Below are the code and all the weights of a small trained network. Each question names an input and a class and asks about switching units off, where a switched-off unit gives its printed mean instead of its output.

import numpy as np


def w(rows, s, z=0):
    codes = np.array(rows[::2]) - 128.0
    scale = np.full(codes.shape[1], s)
    scale[-1] = z or s
    return codes * scale


def norm(h):
    return h / np.sqrt((h * h).mean(-1, keepdims=True) + 1e-5)


def f(y):
    return y / 2 * (1 + np.tanh(0.7978845608 * (y + 0.044715 * y**3)))


def log_softmax(a):
    a = a - a.max(-1, keepdims=True)
    return a - np.log(np.exp(a).sum(-1, keepdims=True))


def net(x, mask):
    res = np.array(x, float).reshape(1, 4) / 4 @ E
    u = 0
    for l in range(3):
        y = f(norm(res) @ A[l][:, :-1].T + A[l][:, -1])
        res = res + np.where(mask[u : u + 12], y, B[l][:, -1]) @ B[l][:, :-1]
        u += 12
    return log_softmax(norm(res)[-1] @ U[:, :-1].T + U[:, -1])


A, B = {}, {}
E = w([
[162,160,2,147],'x0',
[134,11,68,73],'x1',
[88,80,104,200],'x2',
[234,109,136,89],'x3',
],0.0064)
A[0] = w([
[38,54,222,181,128],'L0N1',
[172,147,174,169,54],'L0N2',
[129,126,119,118,88],'L0N3',
[109,78,104,179,76],'L0N4',
[86,66,45,99,129],'L0N5',
[205,95,125,105,4],'L0N6',
[127,50,7,156,149],'L0N7',
[149,130,149,176,123],'L0N8',
[134,75,73,101,46],'L0N9',
[145,160,102,49,18],'L0N10',
[236,60,164,56,66],'L0N11',
[122,105,132,156,45],'L0N12',
],0.019,0.0021)
B[0] = w([
[134,35,210,45,245],'L0N1',
[147,176,47,119,159],'L0N2',
[137,113,125,116,127],'L0N3',
[96,38,119,105,170],'L0N4',
[99,114,1,128,216],'L0N5',
[143,34,183,169,177],'L0N6',
[89,87,29,232,249],'L0N7',
[157,137,88,146,145],'L0N8',
[95,91,46,94,186],'L0N9',
[57,123,78,23,171],'L0N10',
[159,55,244,104,232],'L0N11',
[155,85,138,128,132],'L0N12',
],0.027,0.011)
A[1] = w([
[159,141,92,183,159],'L1N1',
[130,144,142,117,95],'L1N2',
[96,146,252,84,66],'L1N3',
[151,177,174,104,110],'L1N4',
[138,161,172,95,143],'L1N5',
[99,72,132,150,39],'L1N6',
[121,118,128,139,137],'L1N7',
[147,154,127,136,98],'L1N8',
[124,72,149,162,119],'L1N9',
[106,105,100,134,137],'L1N10',
[77,113,182,192,4],'L1N11',
[89,195,96,214,205],'L1N12',
],0.02,0.0029)
B[1] = w([
[201,163,144,126,165],'L1N1',
[118,111,119,99,125],'L1N2',
[168,127,251,111,247],'L1N3',
[121,86,86,37,146],'L1N4',
[95,86,119,51,162],'L1N5',
[49,195,94,123,194],'L1N6',
[126,138,123,116,137],'L1N7',
[149,123,86,150,123],'L1N8',
[57,211,124,128,201],'L1N9',
[149,162,86,110,174],'L1N10',
[106,159,72,51,130],'L1N11',
[200,227,127,66,186],'L1N12',
],0.027,0.011)
A[2] = w([
[127,138,140,138,93],'L2N1',
[239,52,111,158,133],'L2N2',
[146,160,128,178,97],'L2N3',
[161,178,150,199,123],'L2N4',
[102,162,99,180,110],'L2N5',
[119,135,72,166,5],'L2N6',
[52,12,48,254,89],'L2N7',
[72,47,64,224,53],'L2N8',
[144,149,96,179,103],'L2N9',
[73,44,61,228,58],'L2N10',
[115,149,165,216,150],'L2N11',
[117,106,201,179,94],'L2N12',
],0.015,0.0029)
B[2] = w([
[136,131,144,96,121],'L2N1',
[80,53,99,230,137],'L2N2',
[144,156,190,162,123],'L2N3',
[137,181,188,220,126],'L2N4',
[87,158,208,99,146],'L2N5',
[147,96,213,40,155],'L2N6',
[24,162,7,130,246],'L2N7',
[59,126,64,123,212],'L2N8',
[158,122,199,121,142],'L2N9',
[58,119,57,115,215],'L2N10',
[75,133,189,232,118],'L2N11',
[126,161,169,85,161],'L2N12',
],0.022,0.011)
U = w([
[205,229,104,113,99],'0',
[42,125,23,89,198],'1',
[111,77,250,42,153],'2',
[130,125,156,196,2],'3',
],0.017,0.0077)

Each question gives the input, the list of numbers given to net, and the class t.
The units are the neurons (one row each of A and B). Each row of codes is followed by its name. A weight is (code - 128) times the scale printed after its matrix; where a second scale follows, it is the last column's (A, B and U).
mask holds one flag per neuron, layer by layer. A switched-off neuron (its flag False) gives its mean, the last column of its row in B, instead of its output. The means were averaged over made-up inputs and are rounded, as every weight is.
A unit's drop is (log p(t) with every unit on - log p(t) with that unit switched off) / (log p(t) with every unit on - log p(t) with every unit switched off).
most important unit: the unit with the biggest drop
top k neurons: the k neurons with the biggest drops, biggest first
top k neurons in layer l: the k neurons of layer l with the biggest drops, biggest first
drop when u is switched off: that unit's drop, to one decimal
input [-3,-7,-2,5], class 0: top neuron -> [L0N2]
input [-4,-6,-8,-6], class 2: top 2 neurons -> [L0N7; L0N5]
input [1,-6,8,-3], class 2: top 2 neurons -> [L0N7; L0N5]
input [8,-6,8,2], class 0: top 2 neurons -> [L1N12; L0N1]
input [-3,-8,5,6], class 0: top 4 neurons -> [L0N2; L0N11; L0N8; L0N6]
input [5,-2,0,-4], class 0: top 2 neurons -> [L0N1; L1N12]
input [1,-2,3,1], class 0: top 2 neurons in layer 0 -> [L0N1; L0N11]
input [6,-6,8,1], class 0: top 2 neurons -> [L0N1; L1N12]
input [7,-2,1,-7], class 0: top 2 neurons -> [L0N1; L1N12]
input [4,-4,1,4], class 0: top 2 neurons -> [L0N1; L0N11]
input [-5,-8,1,-2], class 2: drop when L0N7 is switched off -> 0.8
input [2,-8,-1,0], class 0: drop when L2N4 is switched off -> 0.0
input [-1,2,-5,-8], class 2: drop when L0N7 is switched off -> 1.7
input [-8,-8,-3,0], class 2: most important unit -> L0N7
input [4,-7,-5,-8], class 0: top 2 neurons in layer 0 -> [L0N1; L0N11]
input [7,-8,2,0], class 0: drop when L0N1 is switched off -> 0.8
